Below is a small trained network, with its code and all its weights. Each question gives an input and a class and asks what happens when units are switched off, that is, made to give their printed mean instead of their output.

import numpy as np


def w(rows, s, z=0):
    codes = np.array(rows[::2]) - 128.0
    scale = np.full(codes.shape[1], s)
    scale[-1] = z or s
    return codes * scale


def f(y):
    return y / 2 * (1 + np.tanh(0.7978845608 * (y + 0.044715 * y**3)))


def log_softmax(a):
    a = a - a.max(-1, keepdims=True)
    return a - np.log(np.exp(a).sum(-1, keepdims=True))


def net(x, mask):
    res = np.array(x, float).reshape(1, 6) / 4 @ E
    y = f(res @ A[0][:, :-1].T + A[0][:, -1])
    res = res + np.where(mask, y, B[0][:, -1]) @ B[0][:, :-1]
    return log_softmax(res[-1] @ U[:, :-1].T + U[:, -1])


A, B = {}, {}
E = w([
[151,149,198,88,70,192],'x0',
[131,179,121,142,175,165],'x1',
[65,114,230,126,175,145],'x2',
[201,90,189,174,170,142],'x3',
[78,157,145,254,80,150],'x4',
[113,188,162,112,87,74],'x5',
],0.0073)
A[0] = w([
[171,124,122,106,150,184,248],'n1',
[171,93,167,60,124,81,116],'n2',
[174,148,169,96,114,87,91],'n3',
[83,79,196,85,172,184,2],'n4',
[122,67,113,131,177,127,198],'n5',
[160,61,161,61,148,119,95],'n6',
[173,132,80,130,151,181,157],'n7',
[90,142,17,62,65,93,124],'n8',
[96,150,114,163,227,66,142],'n9',
[78,149,247,148,55,139,192],'n10',
[82,133,117,159,131,166,160],'n11',
[160,92,121,113,132,92,149],'n12',
[134,53,94,240,85,121,58],'n13',
],0.015,0.00085)
B[0] = w([
[176,164,110,139,166,202,174],'n1',
[165,77,180,22,95,127,202],'n2',
[178,153,188,91,119,89,168],'n3',
[19,101,139,139,170,231,211],'n4',
[102,86,71,151,196,110,174],'n5',
[121,42,139,39,145,169,206],'n6',
[199,190,78,169,146,149,172],'n7',
[57,203,18,31,71,89,254],'n8',
[93,120,152,196,217,4,197],'n9',
[87,230,241,169,88,161,252],'n10',
[188,130,138,163,93,99,162],'n11',
[181,112,125,77,165,90,162],'n12',
[122,14,111,219,10,128,210],'n13',
],0.021,0.0097)
U = w([
[172,53,93,85,196,134,3],'0',
[70,244,255,163,98,159,150],'1',
[72,197,48,59,93,72,145],'2',
[96,112,133,181,229,42,120],'3',
[216,225,104,160,175,211,186],'4',
[190,109,214,43,129,111,144],'5',
[127,65,132,209,56,116,120],'6',
[45,73,181,93,202,219,122],'7',
],0.0058,0.0041)

Each question gives the input, the list of numbers given to net, and the class t.
The units are the neurons (one row each of A and B). Each row of codes is followed by its name. A weight is (code - 128) times the scale printed after its matrix; where a second scale follows, it is the last column's (A, B and U).
mask holds one flag per neuron, in row order. A switched-off neuron (its flag False) gives its mean, the last column of its row in B, instead of its output. The means were averaged over made-up inputs and are rounded, as every weight is.
A unit's drop is (log p(t) with every unit on - log p(t) with that unit switched off) / (log p(t) with every unit on - log p(t) with every unit switched off).
The circuit of an input: a set's keep is (log p(t) with only the set's units on - log p(t) with every unit switched off) / (log p(t) with every unit on - log p(t) with every unit switched off). Starting from the 12 units with the biggest drops (on a tie, the unit counted first), units are removed one at a time, each time the one whose removal leaves the highest keep (on an exact tie, the one counted first), for as long as the keep stays at least 0.8.
units of the circuit, in order: the units of the circuit, biggest drop first
k most important neurons: the k neurons with the biggest drops, biggest first
drop when u is switched off: that unit's drop, to one decimal
input [8,-5,-4,1,-2,-5], class 5: units of the circuit, in order -> n2, n4
input [5,-1,1,8,-6,4], class 5: units of the circuit, in order -> n2
input [5,6,2,0,2,-8], class 4: units of the circuit, in order -> n7, n1
input [0,-4,-7,2,-4,-7], class 0: units of the circuit, in order -> n10, n12
input [-3,5,-2,7,-3,2], class 3: units of the circuit, in order -> n9, n10
input [7,-6,-1,-4,-8,7], class 5: 2 most important neurons -> n2, n3
input [1,8,2,6,-4,4], class 7: units of the circuit, in order -> n4, n10
input [-4,-7,-3,8,-1,-3], class 0: 2 most important neurons -> n10, n12
input [-5,-1,-2,8,-3,7], class 5: units of the circuit, in order -> n2, n3
input [3,5,-3,4,-7,0], class 5: 3 most important neurons -> n2, n6, n3
input [-8,7,-7,2,1,7], class 3: 2 most important neurons -> n9, n2
input [-1,4,1,3,-1,3], class 3: 2 most important neurons -> n10, n8
input [-7,7,2,-6,0,1], class 3: 2 most important neurons -> n9, n2
input [-8,-1,1,5,8,6], class 6: most important neuron -> n13
input [-7,8,2,7,-8,-8], class 3: 3 most important neurons -> n9, n5, n7
input [-5,5,0,-4,6,5], class 3: 2 most important neurons -> n9, n10
input [-7,-7,4,-3,0,-7], class 3: 2 most important neurons -> n9, n5
input [-5,1,6,6,4,-1], class 3: 2 most important neurons -> n9, n5
input [1,7,-8,3,1,-6], class 4: drop when n7 is switched off -> 0.2
input [-5,-7,-5,5,1,2], class 6: drop when n13 is switched off -> 0.9
input [-6,4,4,-4,3,4], class 3: drop when n9 is switched off -> 0.5
